Below is a small trained network, with its code and all its weights. Each question gives an input and a target symbol and asks what happens when units are switched off, that is, made to give their printed mean instead of their output.

import numpy as np


def w(rows, s, z=0):
    codes = np.array(rows[::2]) - 128.0
    scale = np.full(codes.shape[1], s)
    scale[-1] = z or s
    return codes * scale


def f(y):
    return np.maximum(y, 0)


def softmax(a):
    e = np.exp(a - a.max(-1, keepdims=True))
    return e / e.sum(-1, keepdims=True)


def log_softmax(a):
    a = a - a.max(-1, keepdims=True)
    return a - np.log(np.exp(a).sum(-1, keepdims=True))


def net(x, mask):
    ids = ['βδεζηθμπσφω'.index(c) for c in x.split()]
    T = len(ids)
    res = E[ids] + P[:T]
    u = 0
    for l in range(3):
        r = res
        for j in range(2):
            rows = slice(2 * j, 2 * j + 2)
            q, k, v = (r @ M[l][rows].T for M in (Q, K, V))
            z = softmax(np.where(np.tri(T) > 0, q @ k.T / 2**0.5, -1e9)) @ v
            o = O[l][rows]
            res = res + np.where(mask[u + j], z, o[:, -1]) @ o[:, :-1]
        u += 2
        y = f(res @ A[l][:, :-1].T + A[l][:, -1])
        res = res + np.where(mask[u : u + 8], y, B[l][:, -1]) @ B[l][:, :-1]
        u += 8
    return log_softmax(res[-1] @ U[:, :-1].T + U[:, -1])


Q, K, V, O, A, B = {}, {}, {}, {}, {}, {}
E = w([
[120,131,132],'β',
[133,139,98],'δ',
[67,122,151],'ε',
[101,132,154],'ζ',
[139,118,120],'η',
[118,136,112],'θ',
[106,129,148],'μ',
[114,134,140],'π',
[157,125,119],'σ',
[55,136,219],'φ',
[148,94,6],'ω',
],0.019)
P = w([
[158,211,168],'0',
[25,170,125],'1',
[229,50,172],'2',
[180,238,86],'3',
[27,105,125],'4',
[106,235,183],'5',
[213,251,84],'6',
[32,108,106],'7',
[128,236,195],'8',
],0.011)
Q[0] = w([
[206,209,182],'L0H0',
[37,11,85],'L0H0',
[178,191,226],'L0H1',
[154,107,149],'L0H1',
],0.011)
K[0] = w([
[105,78,1],'L0H0',
[120,24,46],'L0H0',
[213,221,162],'L0H1',
[161,61,197],'L0H1',
],0.0083)
V[0] = w([
[127,255,74],'L0H0',
[195,186,232],'L0H0',
[76,60,184],'L0H1',
[213,77,143],'L0H1',
],0.0074)
O[0] = w([
[77,165,105,224],'L0H0',
[157,119,215,233],'L0H0',
[253,219,102,116],'L0H1',
[150,77,88,4],'L0H1',
],0.0061,0.0034)
A[0] = w([
[138,154,86,49],'L0N0',
[164,195,89,226],'L0N1',
[171,123,53,2],'L0N2',
[77,108,74,185],'L0N3',
[118,98,144,167],'L0N4',
[157,44,133,101],'L0N5',
[173,8,124,137],'L0N6',
[169,71,204,145],'L0N7',
],0.015,0.0032)
B[0] = w([
[173,69,145,161],'L0N0',
[90,81,197,254],'L0N1',
[238,124,147,174],'L0N2',
[181,185,132,217],'L0N3',
[161,1,46,168],'L0N4',
[108,187,149,162],'L0N5',
[82,98,227,181],'L0N6',
[214,117,91,207],'L0N7',
],0.0071,0.0049)
Q[1] = w([
[114,138,143],'L1H0',
[91,167,163],'L1H0',
[254,105,99],'L1H1',
[140,165,28],'L1H1',
],0.0082)
K[1] = w([
[163,150,136],'L1H0',
[131,82,52],'L1H0',
[83,155,73],'L1H1',
[95,254,178],'L1H1',
],0.0095)
V[1] = w([
[155,6,111],'L1H0',
[203,176,115],'L1H0',
[107,69,112],'L1H1',
[176,114,62],'L1H1',
],0.011)
O[1] = w([
[102,176,10,3],'L1H0',
[230,190,107,155],'L1H0',
[245,223,176,70],'L1H1',
[136,203,2,42],'L1H1',
],0.0057,0.0049)
A[1] = w([
[59,113,159,72],'L1N0',
[208,188,154,86],'L1N1',
[168,211,160,142],'L1N2',
[190,92,117,252],'L1N3',
[54,168,171,191],'L1N4',
[69,169,127,126],'L1N5',
[220,147,249,146],'L1N6',
[153,163,156,161],'L1N7',
],0.012,0.003)
B[1] = w([
[89,116,172,179],'L1N0',
[114,184,135,154],'L1N1',
[121,209,53,165],'L1N2',
[163,128,195,155],'L1N3',
[137,106,65,215],'L1N4',
[254,143,139,161],'L1N5',
[79,122,93,252],'L1N6',
[97,194,145,160],'L1N7',
],0.01,0.017)
Q[2] = w([
[249,48,225],'L2H0',
[79,142,142],'L2H0',
[87,138,60],'L2H1',
[210,122,133],'L2H1',
],0.013)
K[2] = w([
[93,222,158],'L2H0',
[69,2,62],'L2H0',
[145,126,87],'L2H1',
[126,14,220],'L2H1',
],0.0072)
V[2] = w([
[126,2,86],'L2H0',
[74,163,39],'L2H0',
[158,176,60],'L2H1',
[160,183,106],'L2H1',
],0.0073)
O[2] = w([
[183,142,94,117],'L2H0',
[254,219,41,131],'L2H0',
[12,76,140,221],'L2H1',
[159,104,196,251],'L2H1',
],0.0068,0.0018)
A[2] = w([
[127,223,148,135],'L2N0',
[75,117,95,128],'L2N1',
[244,196,201,101],'L2N2',
[60,192,89,163],'L2N3',
[110,252,255,122],'L2N4',
[39,148,83,255],'L2N5',
[62,157,20,103],'L2N6',
[60,4,168,142],'L2N7',
],0.008,0.0046)
B[2] = w([
[83,55,199,190],'L2N0',
[142,2,101,167],'L2N1',
[61,145,9,160],'L2N2',
[181,194,118,216],'L2N3',
[87,135,105,226],'L2N4',
[188,111,140,249],'L2N5',
[111,36,86,181],'L2N6',
[170,164,152,196],'L2N7',
],0.0093,0.011)
U = w([
[197,2,50,207],'β',
[133,153,176,111],'δ',
[125,140,152,104],'ε',
[84,44,89,100],'ζ',
[172,177,180,188],'η',
[149,32,170,166],'θ',
[106,53,104,216],'μ',
[118,63,109,71],'π',
[138,213,209,148],'σ',
[3,99,132,4],'φ',
[134,152,79,71],'ω',
],0.013,0.0043)

Each question gives the input, a string of symbols that net reads in full, and the target symbol t.
The units are the heads (2 rows each of Q, K, V and O) and the neurons (one row each of A and B). Each row of codes is followed by its name. A weight is (code - 128) times the scale printed after its matrix; where a second scale follows, it is the last column's (O, A, B and U).
mask holds one flag per unit, layer by layer, with each layer's heads first. A switched-off unit (its flag False) gives its mean, the last column of its rows in O or B, instead of its output. The means were averaged over made-up inputs and are rounded, as every weight is.
A unit's drop is (log p(t) with every unit on - log p(t) with that unit switched off) / (log p(t) with every unit on - log p(t) with every unit switched off).
unit that matters most: the unit with the biggest drop
top k neurons: the k neurons with the biggest drops, biggest first
top k neurons in layer l: the k neurons of layer l with the biggest drops, biggest first
which heads matter: for each layer, one digit per head in row order, 1 if its drop is at least 0.15 and else 0, layers parted by /
input ζ μ μ ω μ μ, target ω: top 2 neurons	(L1N6; L1N5)
input μ φ φ ζ ε, target θ: which heads matter	10 / 00 / 00
input δ φ φ ζ μ θ ω σ ζ, target ω: top 4 neurons in layer 1	(L1N6; L1N5; L1N1; L1N7)
input φ π ε, target φ: top 2 neurons	(L1N3; L0N7)
input ω θ φ μ μ, target θ: which heads matter	10 / 00 / 01
input ω θ φ φ β φ β μ, target θ: which heads matter	10 / 10 / 01
input ζ ζ φ ζ η σ φ φ, target θ: unit that matters most	L1N2
input φ μ φ ω φ ζ ω ε θ, target ω: top 2 neurons	(L1N6; L1N5)
input φ μ ε φ ω μ, target φ: top 2 neurons in layer 0	(L0N4; L0N3)
input η ζ β μ μ ζ φ μ ζ, target φ: which heads matter	00 / 01 / 01
input ζ μ ζ φ μ μ, target φ: which heads matter	01 / 01 / 01
input ζ ζ μ φ σ, target θ: top 2 neurons	(L1N5; L0N7)
input φ ε μ ω π ε σ, target σ: which heads matter	00 / 00 / 00
input π π ω φ σ ζ, target φ: unit that matters most	L0N6
input δ μ μ δ ζ φ φ ζ, target θ: top 3 neurons in layer 0	(L0N6; L0N4; L0N5)
input φ ε σ φ μ π, target φ: which heads matter	01 / 00 / 01
input μ μ ζ η φ δ ω φ, target β: top 3 neurons	(L0N2; L0N0; L0N1)
input ε σ φ σ ζ θ ω σ β, target ω: top 2 neurons in layer 1	(L1N6; L1N5)
input σ σ φ ζ φ β ω, target ω: top 3 neurons	(L2N2; L0N2; L1N3)
input φ σ φ φ μ π, target φ: which heads matter	00 / 00 / 01
input σ φ ε β φ ω ω θ, target β: top 2 neurons in layer 0	(L0N2; L0N1)
input ω φ φ ω ω φ, target ω: top 3 neurons	(L1N5; L1N6; L0N2)
input π δ μ ζ β φ ε β, target θ: top 4 neurons in layer 1	(L1N2; L1N6; L1N5; L1N7)
input φ φ φ, target φ: which heads matter	11 / 10 / 00
